Below are the code and all the weights of a small trained network. Each question names an input and a class and asks about switching units off, where a switched-off unit gives its printed mean instead of its output.

import numpy as np


def w(rows, s, z=0):
    codes = np.array(rows[::2]) - 128.0
    scale = np.full(codes.shape[1], s)
    scale[-1] = z or s
    return codes * scale


def f(y):
    return y / 2 * (1 + np.tanh(0.7978845608 * (y + 0.044715 * y**3)))


def log_softmax(a):
    a = a - a.max(-1, keepdims=True)
    return a - np.log(np.exp(a).sum(-1, keepdims=True))


def net(x, mask):
    res = np.array(x, float).reshape(1, 6) / 4 @ E
    y = f(res @ A[0][:, :-1].T + A[0][:, -1])
    res = res + np.where(mask, y, B[0][:, -1]) @ B[0][:, :-1]
    return log_softmax(res[-1] @ U[:, :-1].T + U[:, -1])


A, B = {}, {}
E = w([
[100,94,58,112,128,170,119,112],'x0',
[72,214,58,164,57,63,208,142],'x1',
[66,146,194,187,50,224,85,81],'x2',
[122,27,141,254,137,124,190,164],'x3',
[36,99,136,131,108,14,46,176],'x4',
[209,72,105,118,36,66,110,59],'x5',
],0.0062)
A[0] = w([
[212,152,138,108,152,160,230,107,93],'neuron 1',
[160,80,166,86,150,167,67,130,83],'neuron 2',
[174,192,147,161,139,160,201,47,145],'neuron 3',
[210,125,194,139,72,65,117,69,63],'neuron 4',
[34,145,137,146,254,192,83,178,184],'neuron 5',
[195,116,116,103,154,208,175,49,120],'neuron 6',
[111,181,75,29,98,158,103,91,158],'neuron 7',
[81,135,158,174,76,168,88,84,56],'neuron 8',
[107,67,138,175,110,114,210,118,89],'neuron 9',
[63,184,118,106,197,181,129,171,110],'neuron 10',
[161,72,127,189,129,139,177,127,90],'neuron 11',
[101,194,219,187,45,154,109,81,116],'neuron 12',
[170,65,165,115,169,128,55,82,44],'neuron 13',
[130,195,125,67,97,126,102,109,142],'neuron 14',
[175,90,60,143,187,73,147,163,210],'neuron 15',
[58,127,201,167,58,136,81,119,76],'neuron 16',
[89,202,61,158,82,83,165,138,69],'neuron 17',
[140,64,132,195,120,112,144,143,165],'neuron 18',
[162,119,96,70,207,17,145,197,236],'neuron 19',
[128,160,117,42,118,129,98,95,115],'neuron 20',
[97,196,135,163,217,165,141,161,106],'neuron 21',
[61,86,152,136,135,47,40,152,190],'neuron 22',
[137,46,162,181,132,145,142,137,170],'neuron 23',
[111,223,112,139,42,89,205,110,87],'neuron 24',
[149,100,217,104,211,155,64,128,175],'neuron 25',
[131,58,124,196,116,130,169,138,104],'neuron 26',
[161,92,92,126,70,108,103,60,22],'neuron 27',
[84,92,125,113,132,37,53,173,187],'neuron 28',
[183,79,114,115,49,119,103,114,3],'neuron 29',
[70,101,147,158,75,203,78,90,164],'neuron 30',
[134,173,133,65,124,121,89,89,64],'neuron 31',
[183,81,181,105,157,138,56,134,32],'neuron 32',
[147,182,151,67,133,112,92,87,83],'neuron 33',
[141,59,50,106,75,123,107,44,155],'neuron 34',
[149,180,128,62,111,131,82,108,81],'neuron 35',
],0.0072,0.0021)
B[0] = w([
[64,139,114,110,48,197,51,35,191],'neuron 1',
[119,29,25,172,78,59,148,193,173],'neuron 2',
[73,104,94,121,61,175,74,46,181],'neuron 3',
[205,243,176,99,94,51,229,151,181],'neuron 4',
[217,219,182,118,41,35,212,122,240],'neuron 5',
[99,155,144,126,40,164,72,58,200],'neuron 6',
[150,155,156,213,180,119,74,167,190],'neuron 7',
[222,116,67,34,198,112,85,101,176],'neuron 8',
[123,168,130,196,184,105,77,192,187],'neuron 9',
[180,211,138,171,97,46,196,150,191],'neuron 10',
[120,192,186,190,143,172,74,138,184],'neuron 11',
[254,61,51,51,212,78,121,107,211],'neuron 12',
[98,89,36,154,51,81,157,169,180],'neuron 13',
[112,148,127,219,165,153,94,178,171],'neuron 14',
[227,131,131,111,194,133,83,80,223],'neuron 15',
[175,148,89,53,159,160,79,61,204],'neuron 16',
[122,42,19,159,61,99,85,182,204],'neuron 17',
[131,159,187,198,174,145,68,135,201],'neuron 18',
[237,97,60,64,189,166,101,57,253],'neuron 19',
[132,169,195,199,195,144,70,189,164],'neuron 20',
[182,201,142,100,47,63,179,102,189],'neuron 21',
[89,184,163,146,33,194,72,32,252],'neuron 22',
[144,165,121,195,166,95,91,145,204],'neuron 23',
[103,32,11,193,63,89,115,215,207],'neuron 24',
[102,65,18,205,54,74,151,158,214],'neuron 25',
[125,163,203,205,221,133,88,190,196],'neuron 26',
[161,217,193,125,99,42,234,158,165],'neuron 27',
[70,164,164,130,49,204,71,13,244],'neuron 28',
[149,232,210,93,65,30,222,169,161],'neuron 29',
[240,110,87,68,218,80,112,115,204],'neuron 30',
[80,185,163,193,197,162,77,200,154],'neuron 31',
[103,44,16,174,51,105,120,209,174],'neuron 32',
[97,173,143,192,202,157,73,173,157],'neuron 33',
[194,214,187,115,84,33,206,129,203],'neuron 34',
[104,169,179,198,197,124,54,206,160],'neuron 35',
],0.0063,0.0056)
U = w([
[116,39,37,186,57,102,126,200,49],'0',
[170,195,203,116,83,72,211,138,58],'1',
[119,134,198,229,226,171,49,180,64],'2',
[208,84,83,39,211,147,84,74,62],'3',
[75,130,161,126,28,211,55,16,20],'4',
[147,116,130,142,114,127,119,117,243],'5',
[70,63,182,51,167,183,170,157,176],'6',
[8,14,239,36,206,240,224,255,2],'7',
],0.009,0.0074)

Each question gives the input, the list of numbers given to net, and the class t.
The units are the neurons (one row each of A and B). Each row of codes is followed by its name. A weight is (code - 128) times the scale printed after its matrix; where a second scale follows, it is the last column's (A, B and U).
mask holds one flag per neuron, in row order. A switched-off neuron (its flag False) gives its mean, the last column of its row in B, instead of its output. The means were averaged over made-up inputs and are rounded, as every weight is.
A unit's drop is (log p(t) with every unit on - log p(t) with that unit switched off) / (log p(t) with every unit on - log p(t) with every unit switched off).
The circuit of an input: a set's keep is (log p(t) with only the set's units on - log p(t) with every unit switched off) / (log p(t) with every unit on - log p(t) with every unit switched off). Starting from the 12 units with the biggest drops (on a tie, the unit counted first), units are removed one at a time, each time the one whose removal leaves the highest keep (on an exact tie, the one counted first), for as long as the keep stays at least 0.8.
units of the circuit, in order: the units of the circuit, biggest drop first
unit that matters most: the unit with the biggest drop
k most important neurons: the k neurons with the biggest drops, biggest first
drop of u: that unit's drop, to one decimal
input [5,3,4,3,5,6], class 1: units of the circuit, in order : neuron 34; neuron 27
input [-4,7,0,8,0,7], class 2: 4 most important neurons : neuron 26; neuron 18; neuron 9; neuron 11
input [7,3,-8,0,5,3], class 3: units of the circuit, in order : neuron 19
input [-1,-6,-7,-8,5,7], class 2: units of the circuit, in order : neuron 20; neuron 35
input [3,4,8,7,-8,0], class 3: units of the circuit, in order : neuron 12; neuron 30
input [4,-8,8,-6,-6,-3], class 0: units of the circuit, in order : neuron 25; neuron 2
input [-1,6,5,-3,7,-8], class 1: 3 most important neurons : neuron 5; neuron 10; neuron 21
input [-4,-5,5,2,4,-2], class 0: 2 most important neurons : neuron 25; neuron 19
input [4,-6,-3,-8,-4,-8], class 1: 3 most important neurons : neuron 5; neuron 10; neuron 21
input [-6,8,-7,3,-4,-1], class 0: 2 most important neurons : neuron 24; neuron 17
input [2,-6,-1,2,2,7], class 1: 2 most important neurons : neuron 34; neuron 29
input [-1,-8,8,0,-1,8], class 0: 4 most important neurons : neuron 32; neuron 2; neuron 13; neuron 25
input [-1,7,4,-2,7,0], class 0: 3 most important neurons : neuron 24; neuron 17; neuron 12
input [-3,-7,7,3,7,-7], class 0: units of the circuit, in order : neuron 25
input [-5,-1,-2,5,-7,-3], class 4: units of the circuit, in order : neuron 1; neuron 3
input [-2,-8,0,7,4,0], class 0: 4 most important neurons : neuron 25; neuron 32; neuron 13; neuron 2
input [-6,4,-4,3,8,-8], class 1: 4 most important neurons : neuron 5; neuron 10; neuron 21; neuron 1
input [5,-4,8,5,6,7], class 3: 4 most important neurons : neuron 30; neuron 8; neuron 16; neuron 12
input [-1,-2,6,7,7,4], class 2: 2 most important neurons : neuron 26; neuron 18
input [-7,-1,-8,0,6,-2], class 3: unit that matters most : neuron 19
input [1,-7,6,1,-7,-8], class 1: drop of neuron 3 : -0.1
input [3,-1,5,5,2,5], class 1: drop of neuron 29 : 0.3
input [-3,3,8,7,-2,-8], class 1: drop of neuron 10 : 0.2
